Here is a tiny trained network, its code and every weight. The questions are about switching its units off for an input and a target symbol, where a switched-off unit gives its printed mean instead of its output.

import numpy as np


def w(rows, s, z=0):
    codes = np.array(rows[::2]) - 128.0
    scale = np.full(codes.shape[1], s)
    scale[-1] = z or s
    return codes * scale


def f(y):
    return np.maximum(y, 0)


def softmax(a):
    e = np.exp(a - a.max(-1, keepdims=True))
    return e / e.sum(-1, keepdims=True)


def log_softmax(a):
    a = a - a.max(-1, keepdims=True)
    return a - np.log(np.exp(a).sum(-1, keepdims=True))


def net(x, mask):
    ids = ['αδεηθμξτφψ'.index(c) for c in x.split()]
    T = len(ids)
    res = E[ids] + P[:T]
    r = res
    for j in range(2):
        rows = slice(2 * j, 2 * j + 2)
        q, k, v = (r @ M[0][rows].T for M in (Q, K, V))
        z = softmax(np.where(np.tri(T) > 0, q @ k.T / 2**0.5, -1e9)) @ v
        o = O[0][rows]
        res = res + np.where(mask[j], z, o[:, -1]) @ o[:, :-1]
    y = f(res @ A[0][:, :-1].T + A[0][:, -1])
    res = res + np.where(mask[2:14], y, B[0][:, -1]) @ B[0][:, :-1]
    return log_softmax(res[-1] @ U[:, :-1].T + U[:, -1])


Q, K, V, O, A, B = {}, {}, {}, {}, {}, {}
E = w([
[101,101,85,190,186],'α',
[147,114,132,209,124],'δ',
[61,171,88,92,133],'ε',
[171,121,143,175,107],'η',
[166,85,143,183,124],'θ',
[143,154,146,97,79],'μ',
[185,66,154,137,106],'ξ',
[176,74,150,143,108],'τ',
[154,67,123,251,164],'φ',
[145,101,142,47,82],'ψ',
],0.015)
P = w([
[155,254,91,166,102],'0',
[104,206,188,145,112],'1',
[109,167,75,177,85],'2',
[93,138,211,125,160],'3',
[89,80,82,176,73],'4',
[51,80,182,139,176],'5',
[1,107,190,172,47],'6',
],0.015)
Q[0] = w([
[192,208,36,127,40],'head 1',
[80,2,97,91,173],'head 1',
[103,161,2,86,68],'head 2',
[34,120,118,141,70],'head 2',
],0.009)
K[0] = w([
[241,208,174,63,212],'head 1',
[78,83,192,127,63],'head 1',
[90,254,225,113,131],'head 2',
[83,118,11,77,227],'head 2',
],0.0073)
V[0] = w([
[120,254,121,60,83],'head 1',
[130,157,78,100,223],'head 1',
[73,44,194,173,112],'head 2',
[57,157,34,40,187],'head 2',
],0.0083)
O[0] = w([
[88,49,71,211,181,254],'head 1',
[153,147,241,110,89,18],'head 1',
[122,109,122,175,100,4],'head 2',
[188,100,167,247,108,140],'head 2',
],0.011,0.0021)
A[0] = w([
[196,67,77,96,173,46],'neuron 1',
[130,88,142,80,144,239],'neuron 2',
[64,126,77,94,105,15],'neuron 3',
[196,165,5,124,171,141],'neuron 4',
[85,21,175,184,132,78],'neuron 5',
[210,54,83,102,198,190],'neuron 6',
[235,216,74,128,146,65],'neuron 7',
[146,79,104,157,108,59],'neuron 8',
[192,166,67,124,68,103],'neuron 9',
[109,130,179,149,175,33],'neuron 10',
[85,77,198,134,134,86],'neuron 11',
[101,78,80,151,90,254],'neuron 12',
],0.012,0.0084)
B[0] = w([
[101,167,129,148,168,130],'neuron 1',
[113,164,90,213,152,165],'neuron 2',
[178,63,108,195,74,140],'neuron 3',
[105,112,161,183,94,176],'neuron 4',
[69,181,179,72,166,204],'neuron 5',
[130,158,127,203,158,156],'neuron 6',
[132,84,104,117,117,139],'neuron 7',
[71,113,139,184,10,147],'neuron 8',
[93,77,140,208,172,138],'neuron 9',
[208,90,110,179,141,136],'neuron 10',
[106,42,108,207,179,157],'neuron 11',
[157,118,169,61,189,250],'neuron 12',
],0.013,0.015)
U = w([
[165,31,254,224,1,250],'α',
[117,163,80,128,134,106],'δ',
[153,41,177,114,158,111],'ε',
[100,110,85,120,128,60],'η',
[66,132,117,98,95,126],'θ',
[49,93,83,110,141,2],'μ',
[92,139,70,119,124,102],'ξ',
[122,143,89,134,126,93],'τ',
[84,241,110,136,50,156],'φ',
[147,125,116,123,171,32],'ψ',
],0.0076,0.008)

Each question gives the input, a string of symbols that net reads in full, and the target symbol t.
The units are the heads (2 rows each of Q, K, V and O) and the neurons (one row each of A and B). Each row of codes is followed by its name. A weight is (code - 128) times the scale printed after its matrix; where a second scale follows, it is the last column's (O, A, B and U).
mask holds one flag per unit, heads first, then neurons. A switched-off unit (its flag False) gives its mean, the last column of its rows in O or B, instead of its output. The means were averaged over made-up inputs and are rounded, as every weight is.
A unit's drop is (log p(t) with every unit on - log p(t) with that unit switched off) / (log p(t) with every unit on - log p(t) with every unit switched off).
The circuit of an input: a set's keep is (log p(t) with only the set's units on - log p(t) with every unit switched off) / (log p(t) with every unit on - log p(t) with every unit switched off). Starting from the 12 units with the biggest drops (on a tie, the unit counted first), units are removed one at a time, each time the one whose removal leaves the highest keep (on an exact tie, the one counted first), for as long as the keep stays at least 0.8.
units of the circuit, in order: the units of the circuit, biggest drop first
top k neurons: the k neurons with the biggest drops, biggest first
which heads matter: for each layer, one digit per head in row order, 1 if its drop is at least 0.15 and else 0, layers parted by /
drop of u: that unit's drop, to one decimal
input μ ε α, target α: which heads matter	01
input ε φ φ φ, target φ: units of the circuit, in order	(head 1; head 2; neuron 12)
input φ ε φ μ, target φ: units of the circuit, in order	(head 1; neuron 12; head 2)
input ε ψ η ε α α, target α: top 3 neurons	(neuron 12; neuron 5; neuron 11)
input α ε μ, target α: which heads matter	01
input φ μ ψ, target α: top 2 neurons	(neuron 3; neuron 4)
input δ ε ε τ φ θ, target φ: which heads matter	10
input α ψ θ ε φ τ, target φ: which heads matter	10
input α ε ε ε, target ε: units of the circuit, in order	(head 1; head 2; neuron 11; neuron 5)
input α α φ μ, target φ: which heads matter	11
input δ δ μ ε φ α, target φ: units of the circuit, in order	(head 1; neuron 12)
input δ φ μ, target α: units of the circuit, in order	(neuron 5; neuron 9)
input μ δ ε, target α: top 3 neurons	(neuron 4; neuron 3; neuron 8)
input μ α ε ξ ξ α ε, target ε: which heads matter	01
input ξ ξ ψ, target α: units of the circuit, in order	(neuron 4; neuron 5; head 1)
input τ α ε, target α: top 2 neurons	(neuron 4; neuron 5)
input ψ ε θ ε δ θ ψ, target ε: top 2 neurons	(neuron 12; neuron 4)
input δ ψ α τ φ ε, target φ: drop of head 1	1.4
input ε ψ φ ε, target φ: drop of neuron 8	-0.1
input α ψ ε α φ φ, target φ: drop of head 1	1.0
